Below are the code and all the weights of a small trained network. Each question names an input and a class and asks about switching units off, where a switched-off unit gives its printed mean instead of its output.

import numpy as np


def w(rows, s, z=0):
    codes = np.array(rows[::2]) - 128.0
    scale = np.full(codes.shape[1], s)
    scale[-1] = z or s
    return codes * scale


def norm(h):
    return h / np.sqrt((h * h).mean(-1, keepdims=True) + 1e-5)


def f(y):
    return np.maximum(y, 0)


def log_softmax(a):
    a = a - a.max(-1, keepdims=True)
    return a - np.log(np.exp(a).sum(-1, keepdims=True))


def net(x, mask):
    res = np.array(x, float).reshape(1, 5) / 4 @ E
    u = 0
    for l in range(3):
        y = f(norm(res) @ A[l][:, :-1].T + A[l][:, -1])
        res = res + np.where(mask[u : u + 3], y, B[l][:, -1]) @ B[l][:, :-1]
        u += 3
    return log_softmax(norm(res)[-1] @ U[:, :-1].T + U[:, -1])


A, B = {}, {}
E = w([
[121,65,104,112,168,54,221],'x0',
[118,117,136,133,131,130,128],'x1',
[140,127,128,133,130,135,135],'x2',
[131,130,125,130,127,116,117],'x3',
[134,201,182,87,246,91,142],'x4',
],0.012)
A[0] = w([
[123,182,196,63,236,104,169,88],'0.n1',
[147,242,254,103,246,141,90,2],'0.n2',
[132,50,85,101,161,79,165,142],'0.n3',
],0.0074,0.0055)
B[0] = w([
[161,142,201,116,102,86,126,253],'0.n1',
[112,132,5,65,150,188,37,252],'0.n2',
[103,110,72,166,148,128,173,224],'0.n3',
],0.015,0.0072)
A[1] = w([
[121,83,65,164,78,112,114,252],'1.n1',
[108,204,153,116,243,124,132,143],'1.n2',
[154,186,188,115,1,203,51,173],'1.n3',
],0.0093,0.003)
B[1] = w([
[103,175,197,72,97,146,140,231],'1.n1',
[208,41,63,247,181,126,116,191],'1.n2',
[97,164,221,149,183,159,166,254],'1.n3',
],0.012,0.0096)
A[2] = w([
[228,70,60,102,139,33,113,12],'2.n1',
[151,152,119,200,143,34,165,61],'2.n2',
[121,85,2,76,18,135,198,5],'2.n3',
],0.0096,0.0012)
B[2] = w([
[123,59,163,115,73,82,193,252],'2.n1',
[153,145,134,58,167,175,88,218],'2.n2',
[20,115,87,217,90,108,2,253],'2.n3',
],0.014,0.0055)
U = w([
[67,167,239,110,113,174,165,208],'0',
[179,160,105,136,89,112,173,2],'1',
[171,168,71,70,178,191,11,190],'2',
[148,169,120,149,138,91,144,30],'3',
[130,167,101,146,144,106,152,53],'4',
[1,79,99,168,76,92,103,159],'5',
[155,133,118,141,113,122,157,18],'6',
[190,45,105,80,163,47,181,218],'7',
],0.02,0.0066)

Each question gives the input, the list of numbers given to net, and the class t.
The units are the neurons (one row each of A and B). Each row of codes is followed by its name. A weight is (code - 128) times the scale printed after its matrix; where a second scale follows, it is the last column's (A, B and U).
mask holds one flag per neuron, layer by layer. A switched-off neuron (its flag False) gives its mean, the last column of its row in B, instead of its output. The means were averaged over made-up inputs and are rounded, as every weight is.
A unit's drop is (log p(t) with every unit on - log p(t) with that unit switched off) / (log p(t) with every unit on - log p(t) with every unit switched off).
most important unit: the unit with the biggest drop
k most important neurons: the k neurons with the biggest drops, biggest first
k most important neurons of layer l: the k neurons of layer l with the biggest drops, biggest first
drop of u: that unit's drop, to one decimal
input [3,-5,2,6,5], class 7: most important unit : 2.n1
input [1,-4,0,-4,4], class 7: 3 most important neurons : 2.n1, 0.n1, 1.n2
input [0,1,-8,-5,7], class 2: 2 most important neurons : 0.n2, 0.n3
input [0,-1,8,5,-2], class 0: 2 most important neurons : 0.n2, 0.n3
input [2,4,-4,2,1], class 7: 2 most important neurons : 1.n3, 0.n2
input [7,-4,5,1,-2], class 5: 2 most important neurons : 2.n3, 1.n3
input [-4,-8,8,-8,0], class 0: 2 most important neurons : 1.n3, 0.n2
input [8,-8,7,1,0], class 5: 2 most important neurons of layer 0 : 0.n3, 0.n1
input [1,1,4,0,1], class 7: drop of 0.n1 : 0.8
input [4,-2,-7,5,7], class 7: drop of 2.n1 : 0.2
input [2,7,-7,7,4], class 7: drop of 2.n1 : 0.1
input [1,-8,-3,-3,8], class 7: 2 most important neurons of layer 2 : 2.n1, 2.n3
